Below are the code and all the weights of a small trained network. Each question names an input and a class and asks about switching units off, where a switched-off unit gives its printed mean instead of its output.

import numpy as np


def w(rows, s, z=0):
    codes = np.array(rows[::2]) - 128.0
    scale = np.full(codes.shape[1], s)
    scale[-1] = z or s
    return codes * scale


def norm(h):
    return h / np.sqrt((h * h).mean(-1, keepdims=True) + 1e-5)


def f(y):
    return np.maximum(y, 0)


def log_softmax(a):
    a = a - a.max(-1, keepdims=True)
    return a - np.log(np.exp(a).sum(-1, keepdims=True))


def net(x, mask):
    res = np.array(x, float).reshape(1, 2) / 4 @ E
    u = 0
    for l in range(2):
        y = f(norm(res) @ A[l][:, :-1].T + A[l][:, -1])
        res = res + np.where(mask[u : u + 5], y, B[l][:, -1]) @ B[l][:, :-1]
        u += 5
    return log_softmax(norm(res)[-1] @ U[:, :-1].T + U[:, -1])


A, B = {}, {}
E = w([
[246,74,237],'x0',
[2,16,16],'x1',
],0.0038)
A[0] = w([
[176,34,185,160],'0.n1',
[136,251,90,2],'0.n2',
[191,199,135,241],'0.n3',
[91,109,174,148],'0.n4',
[146,173,159,104],'0.n5',
],0.012,0.0063)
B[0] = w([
[174,129,78,221],'0.n1',
[110,249,195,169],'0.n2',
[59,162,187,254],'0.n3',
[117,166,127,149],'0.n4',
[172,120,139,169],'0.n5',
],0.014,0.0083)
A[1] = w([
[207,22,103,68],'1.n1',
[152,218,121,15],'1.n2',
[178,28,115,143],'1.n3',
[148,74,248,56],'1.n4',
[219,157,217,8],'1.n5',
],0.013,0.0016)
B[1] = w([
[179,254,80,191],'1.n1',
[150,88,207,228],'1.n2',
[206,242,143,177],'1.n3',
[212,75,28,200],'1.n4',
[110,8,76,255],'1.n5',
],0.0094,0.0058)
U = w([
[83,185,255,148],'0',
[33,91,73,165],'1',
[194,5,163,156],'2',
[201,183,85,149],'3',
[107,99,152,9],'4',
],0.022,0.012)

Each question gives the input, the list of numbers given to net, and the class t.
The units are the neurons (one row each of A and B). Each row of codes is followed by its name. A weight is (code - 128) times the scale printed after its matrix; where a second scale follows, it is the last column's (A, B and U).
mask holds one flag per neuron, layer by layer. A switched-off neuron (its flag False) gives its mean, the last column of its row in B, instead of its output. The means were averaged over made-up inputs and are rounded, as every weight is.
A unit's drop is (log p(t) with every unit on - log p(t) with that unit switched off) / (log p(t) with every unit on - log p(t) with every unit switched off).
The circuit of an input: a set's keep is (log p(t) with only the set's units on - log p(t) with every unit switched off) / (log p(t) with every unit on - log p(t) with every unit switched off). Starting from all 10 units, units are removed one at a time, each time the one whose removal leaves the highest keep (on an exact tie, the one counted first), for as long as the keep stays at least 0.8.
units of the circuit, in order: the units of the circuit, biggest drop first
top k neurons: the k neurons with the biggest drops, biggest first
top k neurons in layer l: the k neurons of layer l with the biggest drops, biggest first
drop of u: that unit's drop, to one decimal
input [1,-5], class 2: top 2 neurons : [1.n4 0.n2]
input [6,0], class 2: units of the circuit, in order : [1.n5]
input [7,0], class 2: top 2 neurons : [1.n5 0.n3]
input [-1,1], class 1: units of the circuit, in order : [0.n2 0.n1 1.n2]
input [-2,2], class 1: top 2 neurons : [0.n2 0.n1]
input [-4,1], class 1: top 3 neurons in layer 0 : [0.n2 0.n3 0.n1]
input [3,1], class 3: top 2 neurons in layer 0 : [0.n1 0.n2]
input [3,3], class 3: drop of 0.n3 : 1.4
input [-7,0], class 0: drop of 1.n5 : 0.9
input [4,7], class 3: drop of 0.n3 : 1.1
input [6,-7], class 2: drop of 0.n3 : 0.0
